The symbols move the states like this.
r: dt->pg, zc->ll, bb->hm, pm->sg, hp->tq, hl->lp, bq->rp, mz->jl, gn->pn, sg->pm, zf->jq, hr->ch, dg->rh, pf->zh, nc->gz, mm->zn, sd->gd, nz->rj, tr->nl, zd->cz, rz->ng, ch->hr, gm->sq, pn->gn, cg->fp, rr->qr, fd->nj, nt->qd, rl->hd, jq->zf, zq->jc, zj->ds, th->nh, jc->zq, qh->gj, gz->nc, ng->rz, ll->zc, sq->gm, jl->mz, nl->tr, qr->rr, hd->rl, rp->bq, zh->pf, fs->ff, rh->dg, pg->dt, fp->cg, dl->bd, bd->dl, nj->fd, qd->nt, gj->qh, tq->hp, rj->nz, lp->hl, zn->mm, ff->fs, ds->zj, gd->sd, hm->bb, nh->th, cz->zd
f: dt->nh, zc->hl, bb->nt, pm->gm, hp->sd, hl->zc, bq->fd, mz->nz, gn->fs, sg->sq, zf->ng, hr->rh, dg->ch, pf->qh, nc->ds, mm->qr, sd->hp, nz->mz, tr->rl, zd->jc, rz->jq, ch->dg, gm->pm, pn->ff, cg->dl, rr->zn, fd->bq, nt->bb, rl->tr, jq->rz, zq->cz, zj->gz, th->pg, jc->zd, qh->pf, gz->zj, ng->zf, ll->lp, sq->sg, jl->rj, nl->hd, qr->mm, hd->nl, rp->nj, zh->gj, fs->gn, rh->hr, pg->th, fp->bd, dl->cg, bd->fp, nj->rp, qd->hm, gj->zh, tq->gd, rj->jl, lp->ll, zn->rr, ff->pn, ds->nc, gd->tq, hm->qd, nh->dt, cz->zq
z: dt->rr, zc->hm, bb->ll, pm->ch, hp->nl, hl->qd, bq->cz, mz->qh, gn->bd, sg->hr, zf->ds, hr->sg, dg->gm, pf->nz, nc->ng, mm->th, sd->hd, nz->pf, tr->tq, zd->rp, rz->gz, ch->pm, gm->dg, pn->dl, cg->ff, rr->dt, fd->zq, nt->lp, rl->gd, jq->zj, zq->fd, zj->jq, th->mm, jc->nj, qh->mz, gz->rz, ng->nc, ll->bb, sq->rh, jl->gj, nl->hp, qr->pg, hd->sd, rp->zd, zh->rj, fs->fp, rh->sq, pg->qr, fp->fs, dl->pn, bd->gn, nj->jc, qd->hl, gj->jl, tq->tr, rj->zh, lp->nt, zn->nh, ff->cg, ds->zf, gd->rl, hm->zc, nh->zn, cz->bq
t: dt->lp, zc->th, bb->zn, pm->pn, hp->ds, hl->pg, bq->mz, mz->bq, gn->sg, sg->gn, zf->nl, hr->bd, dg->cg, pf->zq, nc->sd, mm->hm, sd->nc, nz->fd, tr->jq, zd->gj, rz->rl, ch->dl, gm->ff, pn->pm, cg->dg, rr->nt, fd->nz, nt->rr, rl->rz, jq->tr, zq->pf, zj->tq, th->zc, jc->zh, qh->cz, gz->gd, ng->hd, ll->nh, sq->fs, jl->rp, nl->zf, qr->qd, hd->ng, rp->jl, zh->jc, fs->sq, rh->fp, pg->hl, fp->rh, dl->ch, bd->hr, nj->rj, qd->qr, gj->zd, tq->zj, rj->nj, lp->dt, zn->bb, ff->gm, ds->hp, gd->gz, hm->mm, nh->ll, cz->qh
h: dt->hr, zc->cg, bb->fs, pm->qr, hp->pf, hl->dl, bq->ng, mz->hd, gn->nt, sg->rr, zf->fd, hr->dt, dg->th, pf->hp, nc->cz, mm->gm, sd->qh, nz->nl, tr->rj, zd->gz, rz->rp, ch->pg, gm->mm, pn->qd, cg->zc, rr->sg, fd->zf, nt->gn, rl->jl, jq->nj, zq->ds, zj->jc, th->dg, jc->zj, qh->sd, gz->zd, ng->bq, ll->fp, sq->zn, jl->rl, nl->nz, qr->pm, hd->mz, rp->rz, zh->tq, fs->bb, rh->nh, pg->ch, fp->ll, dl->hl, bd->lp, nj->jq, qd->pn, gj->gd, tq->zh, rj->tr, lp->bd, zn->sq, ff->hm, ds->zq, gd->gj, hm->ff, nh->rh, cz->nc
m: dt->rl, zc->zf, bb->zj, pm->qh, hp->mm, hl->ng, bq->dl, mz->ch, gn->zd, sg->gj, zf->zc, hr->jl, dg->nz, pf->gm, nc->qd, mm->hp, sd->qr, nz->dg, tr->nh, zd->gn, rz->lp, ch->mz, gm->pf, pn->cz, cg->fd, rr->gd, fd->cg, nt->gz, rl->dt, jq->ll, zq->ff, zj->bb, th->nl, jc->fs, qh->pm, gz->nt, ng->hl, ll->jq, sq->zh, jl->hr, nl->th, qr->sd, hd->pg, rp->bd, zh->sq, fs->jc, rh->rj, pg->hd, fp->nj, dl->bq, bd->rp, nj->fp, qd->nc, gj->sg, tq->zn, rj->rh, lp->rz, zn->tq, ff->zq, ds->hm, gd->rr, hm->ds, nh->tr, cz->pn

The rows follow the links: the fewer symbols apart two states are, the more alike their rows tend to be.

Each row is also shifted at random along 10 hidden directions that mean nothing.

Name the state of each row.
9	-13	22	-15	10	47	10	34	42	22	20	-13	2	19	-8	-14	-20	-19	14	-41	21	41	-8	14	-27	-24	11	28	30	-11	2	-4	-4	33	25	4	4	-11	54	1	11	-28: fs
-27	-20	-27	-19	-19	-9	-50	6	-103	-7	-71	75	-5	-1	28	11	-13	35	-33	62	-46	-7	-2	-15	-24	24	-106	-1	-38	-41	-5	-40	-12	-26	39	-35	-63	65	-97	-20	45	52: fp
45	-39	-15	-2	-63	-1	-10	6	31	19	-34	24	-31	54	-23	19	-74	11	-6	-2	13	-2	-30	42	20	-9	-25	24	8	-43	-29	46	16	24	49	1	-14	-80	-8	7	-27	-13: zq
91	-15	11	18	42	31	39	-35	14	-25	-1	-42	12	-77	-38	-10	77	36	-15	19	-8	5	20	-9	15	-3	27	-35	25	33	-6	13	-29	-16	-48	-1	0	8	21	2	3	49: zf
43	-21	3	15	-2	-14	5	11	49	-9	50	-73	10	64	10	-5	18	-34	6	-21	72	2	-45	-19	-19	-20	-39	30	9	25	21	15	17	10	-32	73	59	-91	24	-4	-52	-22: hp
54	12	12	-21	44	14	-20	-29	-69	-17	5	31	-26	-52	29	18	13	32	19	-25	-20	-20	-19	-32	-47	-26	-20	-15	-6	9	5	10	-68	-37	-5	12	-33	117	-21	23	14	29: lp
-69	-42	7	-4	58	41	8	20	-12	12	46	8	3	-13	-16	-41	-11	-13	-29	-53	25	27	-7	-26	-67	-45	44	-3	59	19	-15	19	-34	-12	2	-47	19	-6	52	16	-3	-11: bb
-28	4	19	10	11	-7	-24	-5	10	8	19	55	-41	36	-5	-2	-114	-24	30	-78	-41	-29	-7	13	-35	-2	26	1	-39	-2	7	8	-9	19	-24	31	-41	108	4	58	22	40: qd
-114	23	2	-5	44	1	-37	-62	-5	56	39	-40	-23	-40	-16	-21	38	-27	35	-24	15	-35	-32	-22	-13	51	0	14	-13	64	28	-17	46	-12	-36	-4	35	62	-7	5	-1	-59: zn
-84	15	-7	3	20	21	13	-39	-6	26	-1	-23	-11	-77	-10	18	50	28	26	1	22	-9	-17	-3	-36	-3	30	4	18	61	-15	6	-5	27	0	-4	2	26	-5	7	49	-30: cg
78	-40	15	36	0	-18	-31	12	-36	48	-15	60	-34	-23	21	-27	-17	3	-58	1	7	5	8	-2	-19	-9	-8	25	29	27	-35	-40	-38	79	-23	12	-16	-11	-25	8	1	11: nz
-12	-7	21	11	-6	39	21	6	40	36	9	-23	-4	-24	-46	-6	4	-4	18	-42	22	7	3	39	32	-16	38	-6	7	26	15	31	-4	37	-2	12	5	-7	34	16	25	-15: ff
-14	-17	36	24	7	8	-31	-15	22	-2	12	16	15	30	-18	-19	-54	-27	24	-55	-22	-6	4	18	-40	19	12	15	-40	-19	25	1	39	26	-40	52	-43	56	14	27	40	52: hm
31	-1	15	-9	-34	13	3	74	-2	25	-14	12	26	14	-1	-27	-12	-27	-44	-18	5	36	42	35	12	-43	19	3	36	-28	2	16	-9	7	23	-47	14	-27	27	5	-3	5: sq
-9	-30	18	14	5	-3	-26	24	65	-1	-19	25	-23	33	-4	4	-79	11	-27	-64	-28	7	-24	-18	19	-58	25	29	35	1	-32	5	-63	92	0	45	-13	17	3	12	3	54: fd
3	44	13	6	-6	-30	-8	38	5	-11	-36	15	38	37	27	-5	-19	-11	-18	1	-12	3	27	0	4	-4	16	1	-21	-30	2	-33	16	9	14	2	-21	20	1	-9	-8	22: jl
5	29	-4	28	-4	0	66	3	-12	18	2	33	-18	-33	-34	9	5	25	2	4	-4	-38	14	33	65	27	17	-36	11	61	-33	20	47	-29	-7	-22	-5	-34	7	21	4	-30: ng
-4	-20	16	29	45	32	19	-45	26	-16	5	-66	31	-40	-20	6	74	17	15	12	18	26	-32	-34	-42	8	36	-26	67	13	-21	-17	-3	-6	-14	-6	16	-25	56	-32	-16	5: jq
17	-21	-29	5	20	9	13	22	-35	-23	-7	76	-2	28	4	-10	-46	0	-31	6	-33	33	20	-19	-72	2	13	-34	8	-61	-11	11	-13	-63	34	-88	-27	46	2	30	-8	33: gz
12	0	6	-5	-46	-12	-27	-43	57	-14	-88	-20	36	37	14	17	-17	18	59	34	-35	6	-30	8	16	49	-30	17	-30	-70	11	-34	66	14	41	35	-47	-3	-15	-63	14	11: nj
29	-21	8	-3	-5	-9	-41	-24	-26	-16	12	-36	10	-7	44	13	40	-30	4	16	17	2	-25	-38	-59	17	-38	16	-9	-14	-7	-28	-22	18	-36	65	11	-9	-1	-15	5	26: th
-24	-18	4	11	41	-10	4	-16	-49	15	21	26	-30	-41	-11	-37	37	16	-75	28	-26	26	21	-44	15	-15	-41	20	-20	43	40	-33	-87	23	-36	-15	13	47	-45	10	-27	17: gj
73	-50	-5	-48	7	-12	-50	-124	14	2	-11	-33	-17	-45	16	23	27	-27	44	42	9	36	-31	-23	-72	52	17	-50	45	-92	-5	32	-30	-35	14	-47	22	17	-3	-27	-60	-27: tq

From each start, follow one symbol. Which state do you reach?
Answers are names.
start -24	-1	23	29	20	25	30	-13	5	45	-30	16	19	-52	-74	-41	-4	17	4	-8	-37	17	44	42	14	58	64	-7	8	0	-1	-25	61	28	-6	-62	-25	28	22	4	22	-15
f zd
start 65	-9	50	-8	24	36	-33	-31	2	8	-16	-12	28	9	8	-2	2	-9	29	-16	-41	10	-17	10	-29	29	27	-9	34	-13	-5	-47	8	48	-15	64	-44	10	60	0	24	24
f lp
start 23	-3	-15	-13	-30	-9	-27	1	-24	0	6	11	8	-17	12	3	3	3	-11	-1	8	13	20	23	-2	7	-42	-6	-51	-30	26	14	-4	1	15	-29	1	40	-49	-9	32	15
t ff
start -56	58	-26	-2	-23	-25	-15	5	-31	33	34	20	-49	17	2	-11	-41	-3	17	-60	35	-77	-9	-6	47	-8	-44	40	-102	62	62	2	37	3	-23	47	14	81	-69	33	20	-39
t pn
start -27	-17	30	13	30	38	12	11	17	-6	29	-26	29	6	-4	-7	7	-11	16	-38	19	-2	-12	-14	-39	-19	24	-4	39	25	-24	-6	-24	29	-34	36	0	-15	39	6	18	28
h cg
start -50	-25	14	-6	-25	-3	-12	42	-5	24	37	4	-26	42	-13	-9	-26	-35	-41	5	21	-30	-6	-2	55	-20	-41	21	-11	17	-11	9	4	-14	-21	11	27	-54	-9	19	-16	-2
z th
start 28	36	-10	61	28	-34	0	48	-23	3	27	69	-13	21	-7	-54	-72	-25	-5	-130	-8	-9	42	6	-57	-41	72	0	-87	43	59	9	27	30	-36	-27	-19	139	-53	66	21	23
r gj
start -32	-36	16	22	20	26	-17	-27	57	-13	8	-13	-12	12	-30	-7	-33	-20	-1	-27	-7	36	-24	-17	-37	8	43	5	3	-26	-22	19	-19	20	-29	4	10	21	26	20	-17	38
f nc
start -65	-9	-40	12	49	3	49	27	-40	-55	36	41	3	-17	-51	-35	17	22	-64	25	-27	-7	23	-17	13	6	-39	-14	-47	32	9	14	4	-62	-24	-36	-16	28	-36	36	14	39
m qd
start -123	-21	-15	-32	-34	-19	-19	6	5	26	-25	5	-7	-49	20	7	0	1	-20	36	33	-20	-20	1	26	-12	-4	-34	33	-33	-39	34	-58	-6	19	-41	19	-30	-48	-22	16	-16
z gm
start -31	-32	-27	-34	25	8	16	-5	-38	-54	1	38	-26	-7	7	11	3	60	-67	50	-3	46	-9	-45	-20	-58	-73	15	2	-23	35	12	-98	-18	24	-45	-6	19	-41	1	-14	22
h gz
start -3	33	-22	-48	-23	-19	-33	-46	26	31	9	-13	-55	-8	22	20	-13	-20	53	-18	10	-22	-27	0	18	-7	-20	38	-24	-8	41	19	-34	-2	22	10	35	53	-35	-7	-31	-65
h rr
start 85	27	-8	-1	1	-39	-29	5	4	-41	-21	31	15	68	78	34	-80	-29	32	-59	1	18	-27	-54	-76	-21	17	-14	-31	-66	16	14	-15	-20	21	39	-11	87	-22	-19	-42	30
h jl
